Below are the code and all the weights of a small trained network. Each question names an input and a target symbol and asks about switching units off, where a switched-off unit gives its printed mean instead of its output.

import numpy as np


def w(rows, s, z=0):
    codes = np.array(rows[::2]) - 128.0
    scale = np.full(codes.shape[1], s)
    scale[-1] = z or s
    return codes * scale


def softmax(a):
    e = np.exp(a - a.max(-1, keepdims=True))
    return e / e.sum(-1, keepdims=True)


def log_softmax(a):
    a = a - a.max(-1, keepdims=True)
    return a - np.log(np.exp(a).sum(-1, keepdims=True))


def net(x, mask):
    ids = ['αβγεζηθλξστφψω'.index(c) for c in x.split()]
    T = len(ids)
    res = E[ids] + P[:T]
    u = 0
    for l in range(2):
        r = res
        for j in range(3):
            rows = slice(2 * j, 2 * j + 2)
            q, k, v = (r @ M[l][rows].T for M in (Q, K, V))
            z = softmax(np.where(np.tri(T) > 0, q @ k.T / 2**0.5, -1e9)) @ v
            o = O[l][rows]
            res = res + np.where(mask[u + j], z, o[:, -1]) @ o[:, :-1]
        u += 3
    return log_softmax(res[-1] @ U[:, :-1].T + U[:, -1])


Q, K, V, O = {}, {}, {}, {}
E = w([
[16,113,75,127,108,130,149,175,217,87,43],'α',
[214,110,131,183,83,67,169,151,167,207,94],'β',
[115,104,44,185,127,152,141,204,137,119,197],'γ',
[155,186,81,97,119,194,206,136,54,91,113],'ε',
[82,51,207,160,141,28,3,131,180,157,148],'ζ',
[123,9,167,167,216,54,123,154,37,67,95],'η',
[133,124,101,101,64,55,23,137,50,79,107],'θ',
[118,214,126,89,56,173,98,115,178,176,162],'λ',
[24,126,159,71,190,156,51,107,57,33,160],'ξ',
[50,90,138,82,125,38,119,168,12,175,131],'σ',
[110,106,203,145,214,192,214,127,185,170,162],'τ',
[200,147,153,160,121,194,105,109,215,67,132],'φ',
[199,110,205,114,144,98,78,108,25,138,196],'ψ',
[125,137,247,58,128,85,75,66,86,128,59],'ω',
],0.0037)
P = w([
[93,128,140,183,55,109,186,38,137,89,163],'0',
[143,135,127,30,166,9,163,137,165,70,200],'1',
[149,46,118,56,158,129,77,90,103,132,126],'2',
[153,101,131,93,189,157,53,154,95,158,86],'3',
[94,113,224,171,33,151,135,179,91,90,150],'4',
[94,202,190,199,138,142,95,197,82,127,97],'5',
[135,188,138,164,180,173,98,213,115,172,77],'6',
[183,54,137,4,184,148,56,213,120,135,100],'7',
[155,31,81,28,132,90,133,39,146,117,163],'8',
[169,81,29,70,203,169,104,77,149,199,106],'9',
[148,147,82,158,161,153,133,139,130,155,83],'10',
[78,178,220,183,128,72,100,192,66,111,141],'11',
[69,168,164,206,149,125,99,128,85,180,116],'12',
],0.0043)
Q[0] = w([
[101,254,126,216,202,65,107,102,106,129,113],'L0H0',
[109,89,208,71,174,40,12,139,36,95,140],'L0H0',
[158,67,132,67,117,126,105,131,133,98,117],'L0H1',
[140,143,63,121,182,136,126,92,156,168,116],'L0H1',
[122,101,148,120,132,119,90,122,92,121,114],'L0H2',
[124,121,129,125,117,143,129,118,124,131,126],'L0H2',
],0.047)
K[0] = w([
[142,27,59,81,135,178,101,44,130,173,112],'L0H0',
[71,55,153,186,2,153,180,23,104,98,161],'L0H0',
[120,166,173,141,93,99,162,175,129,96,151],'L0H1',
[135,145,136,161,161,172,91,164,113,155,82],'L0H1',
[129,100,101,112,122,121,147,81,130,126,139],'L0H2',
[117,136,136,138,127,129,127,107,129,141,138],'L0H2',
],0.047)
V[0] = w([
[144,123,160,98,120,109,174,97,126,119,1],'L0H0',
[51,150,209,46,133,111,191,91,111,235,83],'L0H0',
[125,110,126,119,151,127,102,109,128,111,135],'L0H1',
[130,132,155,135,166,119,73,99,118,107,114],'L0H1',
[114,145,130,137,125,143,122,143,114,133,121],'L0H2',
[124,157,152,183,128,155,105,165,102,142,94],'L0H2',
],0.023)
O[0] = w([
[126,29,107,133,39,221,128,153,125,142,177,106],'L0H0',
[145,140,60,188,155,135,63,174,140,88,254,110],'L0H0',
[146,122,133,151,118,139,115,108,121,112,92,175],'L0H1',
[166,96,118,145,123,133,98,104,124,57,96,185],'L0H1',
[151,129,115,136,123,137,138,134,136,122,102,87],'L0H2',
[171,166,85,150,128,135,173,139,159,96,85,5],'L0H2',
],0.0086,0.0032)
Q[1] = w([
[184,127,41,73,147,135,191,112,209,126,122],'L1H0',
[139,57,151,7,155,65,80,137,102,113,168],'L1H0',
[104,105,127,140,145,106,76,69,72,141,131],'L1H1',
[142,179,116,142,166,77,125,129,130,110,133],'L1H1',
[105,198,119,253,96,187,165,124,138,141,86],'L1H2',
[183,134,38,95,143,138,201,111,213,131,123],'L1H2',
],0.049)
K[1] = w([
[134,169,176,169,151,205,58,255,89,167,52],'L1H0',
[70,172,213,229,37,95,189,121,110,62,165],'L1H0',
[72,134,139,195,76,81,169,17,111,110,180],'L1H1',
[133,207,115,162,211,92,94,132,116,118,125],'L1H1',
[186,73,31,17,220,150,77,118,154,190,99],'L1H2',
[144,162,159,154,166,209,43,250,90,180,44],'L1H2',
],0.031)
V[1] = w([
[145,140,88,126,45,57,67,137,132,174,106],'L1H0',
[164,153,93,107,122,129,163,133,2,123,141],'L1H0',
[143,91,141,141,129,112,94,80,112,59,107],'L1H1',
[124,81,133,101,87,177,141,141,132,152,116],'L1H1',
[26,152,71,85,115,145,109,140,126,78,99],'L1H2',
[164,202,157,75,92,183,95,83,147,118,155],'L1H2',
],0.034)
O[1] = w([
[89,118,108,106,199,188,106,21,209,163,153,143],'L1H0',
[11,82,130,153,127,117,65,131,100,33,89,118],'L1H0',
[150,105,150,86,105,146,137,135,189,76,124,254],'L1H1',
[106,99,141,124,82,166,132,126,112,183,117,107],'L1H1',
[119,175,90,93,97,99,9,177,197,194,93,151],'L1H2',
[144,49,53,213,110,73,169,112,196,156,80,149],'L1H2',
],0.014,0.0066)
U = w([
[153,171,108,118,99,154,95,171,131,198,151,201],'α',
[100,116,132,149,159,192,174,80,72,170,181,196],'β',
[99,226,193,64,190,46,169,80,85,159,4,216],'γ',
[54,93,101,176,71,100,98,168,82,140,93,201],'ε',
[194,178,146,92,169,149,160,100,166,129,162,19],'ζ',
[123,143,194,77,80,172,127,156,79,102,121,27],'η',
[62,114,151,86,138,153,102,46,199,158,46,41],'θ',
[146,130,57,202,181,85,129,108,181,165,137,234],'λ',
[176,153,113,111,88,76,86,180,170,104,76,68],'ξ',
[86,165,82,138,182,166,48,160,119,88,235,69],'σ',
[186,145,112,170,110,106,144,191,71,115,199,221],'τ',
[176,100,170,124,89,103,209,104,123,190,33,227],'φ',
[103,75,146,149,179,94,185,93,119,47,84,98],'ψ',
[163,46,49,190,75,207,99,181,160,112,252,8],'ω',
],0.0034,0.0015)

Each question gives the input, a string of symbols that net reads in full, and the target symbol t.
The units are the heads (2 rows each of Q, K, V and O). Each row of codes is followed by its name. A weight is (code - 128) times the scale printed after its matrix; where a second scale follows, it is the last column's (O and U).
mask holds one flag per head, layer by layer. A switched-off head (its flag False) gives its mean, the last column of its rows in O, instead of its output. The means were averaged over made-up inputs and are rounded, as every weight is.
A unit's drop is (log p(t) with every unit on - log p(t) with that unit switched off) / (log p(t) with every unit on - log p(t) with every unit switched off).
The circuit of an input: a set's keep is (log p(t) with only the set's units on - log p(t) with every unit switched off) / (log p(t) with every unit on - log p(t) with every unit switched off). Starting from all 6 units, units are removed one at a time, each time the one whose removal leaves the highest keep (on an exact tie, the one counted first), for as long as the keep stays at least 0.8.
units of the circuit, in order: the units of the circuit, biggest drop first
unit that matters most: the unit with the biggest drop
which heads matter: for each layer, one digit per head in row order, 1 if its drop is at least 0.15 and else 0, layers parted by /
drop when u is switched off: that unit's drop, to one decimal
input η β ε α, target η: units of the circuit, in order	(L1H2 L1H1 L0H0)
input ε ε ω, target ε: units of the circuit, in order	(L1H0 L1H1 L0H1)
input ζ σ ψ θ, target ζ: unit that matters most	L1H0
input ψ φ τ, target ψ: units of the circuit, in order	(L1H2 L1H0)
input ε γ θ ψ ψ ω φ, target ψ: units of the circuit, in order	(L0H2 L1H2 L1H0)
input θ θ ξ λ θ ζ β ε ψ ε θ φ, target ψ: units of the circuit, in order	(L1H2 L1H0)
input ε θ λ ω ψ ε, target λ: units of the circuit, in order	(L0H2 L1H2 L0H0 L1H1)
input ζ ψ θ λ ψ ω ψ β γ, target ω: which heads matter	100 / 000
input φ ω β φ θ ω θ ψ ζ α β, target ψ: units of the circuit, in order	(L0H2 L1H2 L1H0)
input λ ε η β ψ ζ λ γ φ, target ζ: units of the circuit, in order	(L0H2 L1H0 L0H0 L1H1)
input ψ ψ ζ σ γ λ η ζ γ ψ, target ψ: units of the circuit, in order	(L1H2 L0H2 L1H0)
input ζ ξ σ, target ζ: which heads matter	000 / 110
input σ σ ε λ ξ α σ ζ β θ ω ψ, target σ: units of the circuit, in order	(L0H0 L1H2 L1H0)
input λ α α λ β ψ β σ β τ τ θ, target λ: unit that matters most	L1H2
input λ λ τ γ φ, target λ: units of the circuit, in order	(L1H2 L0H0 L1H1)
input φ ξ ε ω τ ω ψ σ λ, target ω: which heads matter	101 / 000
input θ ξ φ τ φ σ γ ε σ θ, target θ: units of the circuit, in order	(L0H2 L1H0 L0H0)
input τ ψ β β α σ ζ ξ γ, target σ: units of the circuit, in order	(L0H2 L0H0 L1H2 L1H0)
input α β β ξ τ ε ξ β φ, target ε: which heads matter	001 / 110
input α τ θ ζ λ ψ σ σ λ β λ γ θ, target α: unit that matters most	L0H2
input λ α ψ φ, target λ: drop when L1H1 is switched off	0.2
input α ω τ, target α: drop when L0H0 is switched off	0.1
input ψ ψ σ γ γ ζ γ φ, target γ: drop when L0H1 is switched off	0.0
